Here is a tiny trained network, its code and every weight. The questions are about switching its units off for an input and a class, where a switched-off unit gives its printed mean instead of its output.

import numpy as np


def w(rows, s, z=0):
    codes = np.array(rows[::2]) - 128.0
    scale = np.full(codes.shape[1], s)
    scale[-1] = z or s
    return codes * scale


def f(y):
    return np.maximum(y, 0)


def log_softmax(a):
    a = a - a.max(-1, keepdims=True)
    return a - np.log(np.exp(a).sum(-1, keepdims=True))


def net(x, mask):
    res = np.array(x, float).reshape(1, 6) / 4 @ E
    y = f(res @ A[0][:, :-1].T + A[0][:, -1])
    res = res + np.where(mask, y, B[0][:, -1]) @ B[0][:, :-1]
    return log_softmax(res[-1] @ U[:, :-1].T + U[:, -1])


A, B = {}, {}
E = w([
[123,112,158,200,191,90,244,163,96,159],'x0',
[44,142,164,96,51,199,198,78,89,146],'x1',
[124,131,16,189,94,81,89,115,19,177],'x2',
[66,58,188,142,150,61,82,31,124,105],'x3',
[110,5,107,30,157,127,129,209,57,154],'x4',
[165,141,183,141,184,239,64,91,33,167],'x5',
],0.012)
A[0] = w([
[63,60,177,136,166,52,79,32,107,95,166],'N1',
[119,105,157,95,116,113,127,179,86,143,3],'N2',
[111,126,158,116,158,156,110,139,176,83,79],'N3',
[98,2,114,47,137,117,122,163,80,148,105],'N4',
[98,103,65,99,70,88,161,138,195,101,72],'N5',
[126,115,86,162,83,81,168,139,197,119,49],'N6',
[123,114,70,162,100,107,133,93,86,189,45],'N7',
[9,153,160,107,29,163,181,111,74,135,93],'N8',
[136,164,143,183,119,101,125,51,162,128,80],'N9',
[175,188,69,116,117,184,172,176,120,101,28],'N10',
[173,128,98,95,112,156,162,167,123,175,55],'N11',
[153,210,151,206,87,138,134,102,150,111,64],'N12',
[215,125,110,169,204,59,41,198,165,99,124],'N13',
[115,136,231,93,143,155,167,130,153,99,75],'N14',
[138,134,100,181,111,100,112,152,93,147,94],'N15',
[141,132,120,199,184,142,233,172,102,152,60],'N16',
[109,137,71,131,66,120,77,111,107,151,121],'N17',
[141,91,118,48,152,120,146,165,103,146,71],'N18',
[106,134,136,171,216,94,231,115,108,186,100],'N19',
[188,126,164,165,192,177,75,125,103,173,115],'N20',
[165,137,79,64,60,178,64,120,153,95,109],'N21',
[151,106,168,101,155,182,150,142,202,76,127],'N22',
[163,136,152,131,184,198,99,86,67,129,67],'N23',
[132,162,143,134,180,187,105,95,101,146,34],'N24',
[94,125,55,205,97,101,106,122,53,155,57],'N25',
[99,131,80,117,118,31,167,145,165,82,79],'N26',
[128,142,111,114,69,167,178,128,107,139,73],'N27',
[195,174,61,118,126,193,162,200,163,159,99],'N28',
],0.012,0.0039)
B[0] = w([
[42,1,151,182,97,185,143,148,165,35,235],'N1',
[171,154,163,151,114,142,122,130,131,129,169],'N2',
[139,133,120,53,166,68,143,169,158,148,178],'N3',
[240,199,173,206,113,180,107,144,154,123,250],'N4',
[149,112,130,63,50,167,194,127,42,213,206],'N5',
[165,109,125,105,90,141,167,108,80,195,194],'N6',
[102,147,160,89,165,36,136,229,165,152,186],'N7',
[81,196,86,176,196,57,97,69,20,77,240],'N8',
[232,141,165,175,118,173,109,165,145,106,192],'N9',
[81,6,171,167,109,125,130,171,145,95,205],'N10',
[116,79,171,166,112,137,148,123,150,90,182],'N11',
[240,184,216,201,79,116,103,125,143,123,213],'N12',
[49,211,87,180,177,68,116,41,46,82,232],'N13',
[108,128,136,113,157,68,116,160,155,187,216],'N14',
[127,132,114,117,190,99,101,169,137,147,171],'N15',
[108,157,50,87,113,200,77,63,207,106,218],'N16',
[107,145,124,71,194,93,122,163,208,179,189],'N17',
[207,206,148,186,125,133,88,146,124,131,197],'N18',
[99,163,55,50,111,201,95,104,197,86,220],'N19',
[129,108,105,98,51,126,202,120,51,188,209],'N20',
[90,174,45,77,84,206,58,69,220,72,218],'N21',
[122,143,126,92,231,18,124,182,163,201,217],'N22',
[111,94,114,77,84,157,185,135,80,224,208],'N23',
[160,112,102,82,96,150,158,141,68,170,183],'N24',
[134,118,172,88,179,95,157,183,205,188,211],'N25',
[129,109,111,100,70,150,201,128,63,171,201],'N26',
[99,121,138,154,164,80,92,104,74,81,181],'N27',
[77,23,210,161,110,109,127,140,122,37,229],'N28',
],0.0087,0.02)
U = w([
[153,118,118,75,64,171,189,147,40,206,84],'0',
[134,144,146,84,214,78,147,206,193,185,86],'1',
[249,195,180,212,106,177,125,157,144,128,115],'2',
[82,23,169,179,115,161,149,159,142,74,72],'3',
[95,195,91,163,190,95,131,84,24,96,185],'4',
[122,173,56,46,103,217,106,101,216,107,250],'5',
],0.012,0.0023)

Each question gives the input, the list of numbers given to net, and the class t.
The units are the neurons (one row each of A and B). Each row of codes is followed by its name. A weight is (code - 128) times the scale printed after its matrix; where a second scale follows, it is the last column's (A, B and U).
mask holds one flag per neuron, in row order. A switched-off neuron (its flag False) gives its mean, the last column of its row in B, instead of its output. The means were averaged over made-up inputs and are rounded, as every weight is.
A unit's drop is (log p(t) with every unit on - log p(t) with that unit switched off) / (log p(t) with every unit on - log p(t) with every unit switched off).
The circuit of an input: a set's keep is (log p(t) with only the set's units on - log p(t) with every unit switched off) / (log p(t) with every unit on - log p(t) with every unit switched off). Starting from the 12 units with the biggest drops (on a tie, the unit counted first), units are removed one at a time, each time the one whose removal leaves the highest keep (on an exact tie, the one counted first), for as long as the keep stays at least 0.8.
units of the circuit, in order: the units of the circuit, biggest drop first
unit that matters most: the unit with the biggest drop
k most important neurons: the k neurons with the biggest drops, biggest first
drop when u is switched off: that unit's drop, to one decimal
input [8,5,0,-4,2,-6], class 5: units of the circuit, in order -> (N16)
input [5,-2,-7,-2,8,-3], class 2: 2 most important neurons -> (N4, N18)
input [-1,-5,6,-6,6,-6], class 0: 4 most important neurons -> (N5, N26, N22, N1)
input [-3,-4,-2,-4,-3,-2], class 3: 4 most important neurons -> (N8, N28, N4, N10)
input [2,-6,3,-7,-2,-3], class 3: 3 most important neurons -> (N28, N10, N8)
input [-7,-7,-5,7,2,-5], class 3: 2 most important neurons -> (N1, N8)
input [-2,5,-4,1,4,2], class 4: 3 most important neurons -> (N8, N25, N12)
input [-4,3,-7,-2,7,-1], class 1: 3 most important neurons -> (N22, N14, N12)
input [0,2,-2,-1,-3,3], class 0: 3 most important neurons -> (N4, N18, N13)
input [-4,8,2,-7,-1,2], class 4: 2 most important neurons -> (N8, N1)
input [8,-1,7,1,-5,-2], class 5: 3 most important neurons -> (N19, N16, N22)
input [-8,-7,4,-5,-4,8], class 0: 2 most important neurons -> (N20, N23)
input [7,-6,5,5,5,0], class 5: 4 most important neurons -> (N19, N8, N16, N22)
input [3,-1,2,5,0,-5], class 0: 2 most important neurons -> (N26, N28)
input [-8,6,8,-5,7,2], class 1: unit that matters most -> N17
input [-8,-3,3,-3,-8,-5], class 2: drop when N12 is switched off -> 5.1
input [-4,-3,5,0,-7,-6], class 2: drop when N20 is switched off -> 1.7
input [0,-7,5,-7,7,-2], class 2: drop when N8 is switched off -> 0.6
